Below is a small trained network, with its code and all its weights. Each question gives an input and a target symbol and asks what happens when units are switched off, that is, made to give their printed mean instead of their output.

import numpy as np


def w(rows, s, z=0):
    codes = np.array(rows[::2]) - 128.0
    scale = np.full(codes.shape[1], s)
    scale[-1] = z or s
    return codes * scale


def f(y):
    return y / 2 * (1 + np.tanh(0.7978845608 * (y + 0.044715 * y**3)))


def softmax(a):
    e = np.exp(a - a.max(-1, keepdims=True))
    return e / e.sum(-1, keepdims=True)


def log_softmax(a):
    a = a - a.max(-1, keepdims=True)
    return a - np.log(np.exp(a).sum(-1, keepdims=True))


def net(x, mask):
    ids = ['γζθλμστφψω'.index(c) for c in x.split()]
    T = len(ids)
    res = E[ids] + P[:T]
    r = res
    for j in range(2):
        rows = slice(2 * j, 2 * j + 2)
        q, k, v = (r @ M[0][rows].T for M in (Q, K, V))
        z = softmax(np.where(np.tri(T) > 0, q @ k.T / 2**0.5, -1e9)) @ v
        o = O[0][rows]
        res = res + np.where(mask[j], z, o[:, -1]) @ o[:, :-1]
    y = f(res @ A[0][:, :-1].T + A[0][:, -1])
    res = res + np.where(mask[2:6], y, B[0][:, -1]) @ B[0][:, :-1]
    return log_softmax(res[-1] @ U[:, :-1].T + U[:, -1])


Q, K, V, O, A, B = {}, {}, {}, {}, {}, {}
E = w([
[61,98,139,125,188,220],'γ',
[215,131,131,116,95,169],'ζ',
[105,206,58,108,141,175],'θ',
[159,141,133,119,75,178],'λ',
[198,93,193,47,131,80],'μ',
[150,129,65,145,111,132],'σ',
[154,150,21,110,58,153],'τ',
[148,24,184,132,134,169],'φ',
[65,138,64,121,107,22],'ψ',
[114,129,55,138,228,248],'ω',
],0.016)
P = w([
[161,164,146,91,109,121],'0',
[5,127,152,131,88,170],'1',
[32,101,157,151,81,167],'2',
[43,80,161,146,68,167],'3',
[153,131,137,158,144,102],'4',
[141,165,114,98,126,111],'5',
[121,122,131,148,137,71],'6',
[100,126,134,83,101,124],'7',
[117,83,112,119,81,92],'8',
[107,96,97,130,121,80],'9',
[119,76,99,137,116,75],'10',
[86,95,57,125,147,113],'11',
],0.011)
Q[0] = w([
[133,125,128,159,218,69],'h0',
[54,82,66,18,104,156],'h0',
[91,212,190,80,187,85],'h1',
[254,153,105,135,234,103],'h1',
],0.0059)
K[0] = w([
[78,79,255,168,45,133],'h0',
[189,158,98,131,125,118],'h0',
[144,125,211,198,100,125],'h1',
[42,123,77,214,99,178],'h1',
],0.01)
V[0] = w([
[15,114,94,101,168,61],'h0',
[91,83,206,70,115,140],'h0',
[128,102,248,147,184,149],'h1',
[90,254,73,130,251,189],'h1',
],0.0094)
O[0] = w([
[194,157,190,45,70,108,250],'h0',
[114,151,68,53,158,230,220],'h0',
[96,70,59,93,82,127,101],'h1',
[2,37,198,121,51,103,109],'h1',
],0.0098,0.0023)
A[0] = w([
[166,26,109,67,171,163,252],'n0',
[101,127,192,254,116,82,90],'n1',
[132,56,193,143,180,247,192],'n2',
[154,34,115,38,140,98,84],'n3',
],0.0085,0.0031)
B[0] = w([
[47,176,101,134,110,131,248],'n0',
[152,112,148,125,254,225,154],'n1',
[201,159,129,102,58,85,253],'n2',
[145,181,115,139,181,172,181],'n3',
],0.0099,0.0078)
U = w([
[79,102,74,79,34,63,189],'γ',
[110,153,93,229,111,108,80],'ζ',
[92,111,149,144,161,96,170],'θ',
[113,188,115,225,74,113,2],'λ',
[176,69,59,76,158,126,55],'μ',
[133,178,130,239,118,97,133],'σ',
[141,197,128,120,203,156,107],'τ',
[215,87,34,34,130,56,174],'φ',
[165,254,170,154,65,61,135],'ψ',
[102,37,117,113,122,111,101],'ω',
],0.0055,0.0037)

Each question gives the input, a string of symbols that net reads in full, and the target symbol t.
The units are the heads (2 rows each of Q, K, V and O) and the neurons (one row each of A and B). Each row of codes is followed by its name. A weight is (code - 128) times the scale printed after its matrix; where a second scale follows, it is the last column's (O, A, B and U).
mask holds one flag per unit, heads first, then neurons. A switched-off unit (its flag False) gives its mean, the last column of its rows in O or B, instead of its output. The means were averaged over made-up inputs and are rounded, as every weight is.
A unit's drop is (log p(t) with every unit on - log p(t) with that unit switched off) / (log p(t) with every unit on - log p(t) with every unit switched off).
The circuit of an input: a set's keep is (log p(t) with only the set's units on - log p(t) with every unit switched off) / (log p(t) with every unit on - log p(t) with every unit switched off). Starting from all 6 units, units are removed one at a time, each time the one whose removal leaves the highest keep (on an exact tie, the one counted first), for as long as the keep stays at least 0.8.
units of the circuit, in order: the units of the circuit, biggest drop first
most important unit: the unit with the biggest drop
k most important neurons: the k neurons with the biggest drops, biggest first
heads that matter: for each layer, one digit per head in row order, 1 if its drop is at least 0.15 and else 0, layers parted by /
drop when u is switched off: that unit's drop, to one decimal
input ψ τ γ, target ψ: most important unit -> n2
input ψ θ γ λ, target ψ: units of the circuit, in order -> (h1, h0)
input γ γ ψ θ, target γ: heads that matter -> 01
input ω γ ω γ, target ω: units of the circuit, in order -> (h1, n1)
input τ λ θ, target τ: units of the circuit, in order -> (n1, h1, h0)
input γ φ θ φ, target γ: units of the circuit, in order -> (h1, n2)
input ψ θ ω, target ψ: units of the circuit, in order -> (n2, h1)
input τ τ γ, target τ: heads that matter -> 11
input ω γ ζ, target ω: heads that matter -> 11
input γ λ φ ζ γ θ λ γ γ γ γ, target γ: units of the circuit, in order -> (h1, n2, n1)
input φ γ γ φ φ, target γ: units of the circuit, in order -> (n0, h1)
input θ ψ ω ψ, target θ: units of the circuit, in order -> (h1, n1)
input φ ψ ψ, target φ: heads that matter -> 01
input θ γ τ, target θ: units of the circuit, in order -> (h1, n1, h0)
input ψ φ θ ψ, target ψ: units of the circuit, in order -> (h1)
input ψ ζ γ φ, target ψ: units of the circuit, in order -> (n2, h1)
input μ γ μ γ ψ γ ζ, target γ: drop when h0 is switched off -> 0.0
input γ θ λ, target γ: drop when h1 is switched off -> 0.7
input γ γ μ, target τ: drop when h1 is switched off -> 0.4
input θ σ τ σ, target θ: drop when n2 is switched off -> 0.0
input γ ψ λ, target γ: most important neuron -> (n1)
input μ γ ζ γ τ μ θ μ φ ω, target γ: units of the circuit, in order -> (h1, n2, n1)
